Below is a small trained network, with its code and all its weights. Each question gives an input and a class and asks what happens when units are switched off, that is, made to give their printed mean instead of their output.

import numpy as np


def w(rows, s, z=0):
    codes = np.array(rows[::2]) - 128.0
    scale = np.full(codes.shape[1], s)
    scale[-1] = z or s
    return codes * scale


def norm(h):
    return h / np.sqrt((h * h).mean(-1, keepdims=True) + 1e-5)


def f(y):
    return y / 2 * (1 + np.tanh(0.7978845608 * (y + 0.044715 * y**3)))


def log_softmax(a):
    a = a - a.max(-1, keepdims=True)
    return a - np.log(np.exp(a).sum(-1, keepdims=True))


def net(x, mask):
    res = np.array(x, float).reshape(1, 7) / 4 @ E
    u = 0
    for l in range(2):
        y = f(norm(res) @ A[l][:, :-1].T + A[l][:, -1])
        res = res + np.where(mask[u : u + 10], y, B[l][:, -1]) @ B[l][:, :-1]
        u += 10
    return log_softmax(norm(res)[-1] @ U[:, :-1].T + U[:, -1])


A, B = {}, {}
E = w([
[185,147,107,130,100,173,110],'x0',
[76,75,123,250,42,121,160],'x1',
[65,122,120,60,48,93,73],'x2',
[206,83,162,120,21,100,174],'x3',
[161,171,74,145,118,167,57],'x4',
[208,176,33,137,140,67,33],'x5',
[112,146,44,159,75,121,151],'x6',
],0.0016)
A[0] = w([
[158,233,60,128,107,159,27,179],'L0N0',
[222,140,101,173,179,198,182,200],'L0N1',
[95,175,140,131,194,134,141,87],'L0N2',
[169,184,108,55,106,219,155,67],'L0N3',
[93,56,200,115,148,78,234,23],'L0N4',
[166,190,165,28,174,173,113,109],'L0N5',
[150,82,57,98,16,87,167,108],'L0N6',
[41,88,145,44,92,57,56,12],'L0N7',
[254,65,124,90,86,103,104,4],'L0N8',
[136,138,192,117,215,139,114,82],'L0N9',
],0.0037,0.0017)
B[0] = w([
[109,127,127,102,156,127,214,250],'L0N0',
[71,124,124,64,72,100,77,226],'L0N1',
[194,131,161,121,163,146,62,136],'L0N2',
[140,108,98,124,85,167,125,141],'L0N3',
[134,253,177,124,127,201,238,215],'L0N4',
[108,94,109,200,85,160,97,200],'L0N5',
[120,97,165,163,203,166,71,201],'L0N6',
[52,148,161,55,63,104,89,154],'L0N7',
[205,90,180,112,145,82,160,147],'L0N8',
[102,139,176,155,134,131,94,159],'L0N9',
],0.0039,0.0018)
A[1] = w([
[106,136,181,146,219,170,72,3],'L1N0',
[166,198,161,60,152,160,129,122],'L1N1',
[164,170,63,142,163,88,106,59],'L1N2',
[125,115,97,118,69,134,155,168],'L1N3',
[100,100,102,255,90,112,146,13],'L1N4',
[232,120,160,141,98,92,111,68],'L1N5',
[107,95,197,136,82,172,143,104],'L1N6',
[64,145,109,160,134,163,126,138],'L1N7',
[89,100,154,106,156,110,143,177],'L1N8',
[142,105,65,105,141,123,92,98],'L1N9',
],0.0059,0.0025)
B[1] = w([
[185,72,198,192,192,189,11,166],'L1N0',
[107,72,120,216,75,88,167,197],'L1N1',
[91,207,99,113,188,59,158,158],'L1N2',
[150,106,161,132,157,163,58,188],'L1N3',
[60,34,105,219,47,75,92,166],'L1N4',
[191,15,184,8,137,53,147,169],'L1N5',
[121,191,60,147,215,77,172,249],'L1N6',
[254,75,169,114,75,58,124,206],'L1N7',
[119,164,125,134,117,173,86,198],'L1N8',
[169,171,109,218,168,148,207,160],'L1N9',
],0.0035,0.0022)
U = w([
[96,177,201,153,125,169,253,188],'0',
[216,43,167,47,124,54,142,146],'1',
[96,50,98,217,43,70,103,145],'2',
[140,229,24,127,194,70,131,151],'3',
[151,119,201,174,195,189,1,127],'4',
[180,121,63,101,81,237,122,4],'5',
[41,177,144,34,77,113,48,132],'6',
],0.0092,0.0019)

Each question gives the input, the list of numbers given to net, and the class t.
The units are the neurons (one row each of A and B). Each row of codes is followed by its name. A weight is (code - 128) times the scale printed after its matrix; where a second scale follows, it is the last column's (A, B and U).
mask holds one flag per neuron, layer by layer. A switched-off neuron (its flag False) gives its mean, the last column of its row in B, instead of its output. The means were averaged over made-up inputs and are rounded, as every weight is.
A unit's drop is (log p(t) with every unit on - log p(t) with that unit switched off) / (log p(t) with every unit on - log p(t) with every unit switched off).
unit that matters most: the unit with the biggest drop
top k neurons: the k neurons with the biggest drops, biggest first
top k neurons in layer l: the k neurons of layer l with the biggest drops, biggest first
drop when u is switched off: that unit's drop, to one decimal
input [7,-1,1,6,8,7,-3], class 1: top 2 neurons -> (L1N5; L0N8)
input [-5,1,1,-6,-2,-4,-1], class 4: top 2 neurons in layer 0 -> (L0N2; L0N0)
input [-5,-2,1,2,0,-3,-8], class 0: top neuron -> (L0N4)
input [2,8,-3,-1,4,-7,-3], class 2: top 2 neurons -> (L1N4; L0N0)
input [-1,5,-7,-5,6,-1,0], class 2: top 3 neurons in layer 1 -> (L1N4; L1N7; L1N3)
input [1,6,-6,5,-8,8,0], class 1: top 3 neurons -> (L1N5; L0N8; L0N5)
input [0,2,-5,-5,2,-7,-2], class 4: top 2 neurons -> (L1N0; L0N0)
input [4,-6,-6,-7,3,-5,6], class 4: top 3 neurons in layer 0 -> (L0N2; L0N9; L0N4)
input [-2,8,7,0,-6,-3,-6], class 0: top 2 neurons in layer 0 -> (L0N4; L0N1)
input [4,4,-8,3,6,-4,-6], class 1: top 3 neurons in layer 1 -> (L1N5; L1N9; L1N2)
input [0,-1,1,-6,-6,-2,-1], class 4: top 2 neurons -> (L1N0; L0N2)
input [-8,-2,-3,-3,-8,8,-6], class 4: top 2 neurons in layer 1 -> (L1N0; L1N6)
input [-7,-2,7,8,1,-4,-5], class 0: top 3 neurons -> (L0N4; L0N1; L1N6)
input [7,-4,3,1,0,-7,4], class 5: unit that matters most -> L0N3
input [-7,2,-2,8,-1,3,4], class 1: top 4 neurons -> (L1N5; L0N8; L0N5; L1N1)
input [-7,1,-1,-1,-7,5,-4], class 0: top 2 neurons -> (L0N4; L0N6)
input [0,-4,-3,3,-7,-1,-6], class 0: top 2 neurons in layer 0 -> (L0N4; L0N6)
input [2,-8,-5,1,-1,-1,2], class 5: drop when L1N7 is switched off -> 0.2
input [-7,1,1,-4,-8,5,-8], class 4: drop when L0N1 is switched off -> 0.2
input [4,-5,2,-1,0,-6,-1], class 4: unit that matters most -> L0N5
input [1,1,6,8,4,1,4], class 1: drop when L0N5 is switched off -> 0.1
